Here is a tiny trained network, its code and every weight. The questions are about switching its units off for an input and a class, where a switched-off unit gives its printed mean instead of its output.

import numpy as np


def w(rows, s, z=0):
    codes = np.array(rows[::2]) - 128.0
    scale = np.full(codes.shape[1], s)
    scale[-1] = z or s
    return codes * scale


def f(y):
    return np.maximum(y, 0)


def log_softmax(a):
    a = a - a.max(-1, keepdims=True)
    return a - np.log(np.exp(a).sum(-1, keepdims=True))


def net(x, mask):
    res = np.array(x, float).reshape(1, 4) / 4 @ E
    y = f(res @ A[0][:, :-1].T + A[0][:, -1])
    res = res + np.where(mask, y, B[0][:, -1]) @ B[0][:, :-1]
    return log_softmax(res[-1] @ U[:, :-1].T + U[:, -1])


A, B = {}, {}
E = w([
[23,56,150,110,104,186,126,108,101,132],'x0',
[129,86,94,125,142,68,122,156,137,50],'x1',
[152,2,104,95,162,120,85,240,80,195],'x2',
[57,103,97,78,126,20,176,151,83,117],'x3',
],0.011)
A[0] = w([
[133,96,125,139,131,158,125,103,156,26,4],'n1',
[164,139,108,127,157,52,128,148,106,145,134],'n2',
[165,65,128,144,134,98,109,134,148,27,91],'n3',
[160,101,98,120,135,5,144,179,125,75,57],'n4',
[70,227,141,135,122,216,127,40,123,147,106],'n5',
[83,87,120,121,129,131,134,121,135,132,176],'n6',
[246,237,115,141,131,98,114,152,146,116,98],'n7',
[122,94,139,120,124,50,111,184,103,205,159],'n8',
],0.017,0.0032)
B[0] = w([
[87,134,113,122,128,121,140,107,96,123,169],'n1',
[89,135,155,131,56,149,122,160,173,117,186],'n2',
[88,124,106,107,86,126,135,193,112,135,182],'n3',
[169,109,152,146,136,149,87,141,138,153,222],'n4',
[150,121,155,113,113,154,177,126,253,136,253],'n5',
[117,180,114,130,108,116,118,149,103,116,171],'n6',
[164,185,180,126,153,133,112,66,159,121,250],'n7',
[127,71,88,116,150,154,181,128,151,128,216],'n8',
],0.021,0.023)
U = w([
[201,65,136,137,95,175,62,211,168,218,244],'0',
[71,160,79,135,97,51,82,143,11,76,66],'1',
[160,89,123,250,190,2,95,77,84,141,3],'2',
[148,224,202,131,106,93,148,42,193,95,168],'3',
[223,73,86,136,234,145,110,117,97,204,59],'4',
[79,92,47,87,105,123,191,168,114,144,84],'5',
],0.008,0.004)

Each question gives the input, the list of numbers given to net, and the class t.
The units are the neurons (one row each of A and B). Each row of codes is followed by its name. A weight is (code - 128) times the scale printed after its matrix; where a second scale follows, it is the last column's (A, B and U).
mask holds one flag per neuron, in row order. A switched-off neuron (its flag False) gives its mean, the last column of its row in B, instead of its output. The means were averaged over made-up inputs and are rounded, as every weight is.
A unit's drop is (log p(t) with every unit on - log p(t) with that unit switched off) / (log p(t) with every unit on - log p(t) with every unit switched off).
The circuit of an input: a set's keep is (log p(t) with only the set's units on - log p(t) with every unit switched off) / (log p(t) with every unit on - log p(t) with every unit switched off). Starting from all 8 units, units are removed one at a time, each time the one whose removal leaves the highest keep (on an exact tie, the one counted first), for as long as the keep stays at least 0.8.
circuit, biggest first: the units of the circuit, biggest drop first
unit that matters most: the unit with the biggest drop
k most important neurons: the k neurons with the biggest drops, biggest first
drop when u is switched off: that unit's drop, to one decimal
input [-8,1,4,-7], class 3: circuit, biggest first -> (n7)
input [1,-7,7,1], class 5: circuit, biggest first -> (n4; n8)
input [4,7,-1,0], class 1: 2 most important neurons -> (n5; n8)
input [-1,-2,4,-8], class 3: 2 most important neurons -> (n4; n8)
input [-1,-6,4,-5], class 3: 3 most important neurons -> (n4; n3; n8)
input [4,5,1,4], class 0: 2 most important neurons -> (n4; n1)
input [3,-3,5,5], class 5: 2 most important neurons -> (n8; n7)
input [8,8,4,4], class 5: 2 most important neurons -> (n8; n7)
input [3,1,-2,7], class 0: 3 most important neurons -> (n7; n4; n1)
input [4,2,1,-1], class 1: 4 most important neurons -> (n5; n7; n8; n4)
input [3,-4,1,2], class 5: 3 most important neurons -> (n7; n4; n5)
input [3,-8,7,1], class 5: drop when n4 is switched off -> 0.2
input [-5,8,-1,8], class 0: drop when n4 is switched off -> 0.5
input [2,6,-2,5], class 0: drop when n4 is switched off -> 1.1
input [4,4,7,-7], class 5: unit that matters most -> n4
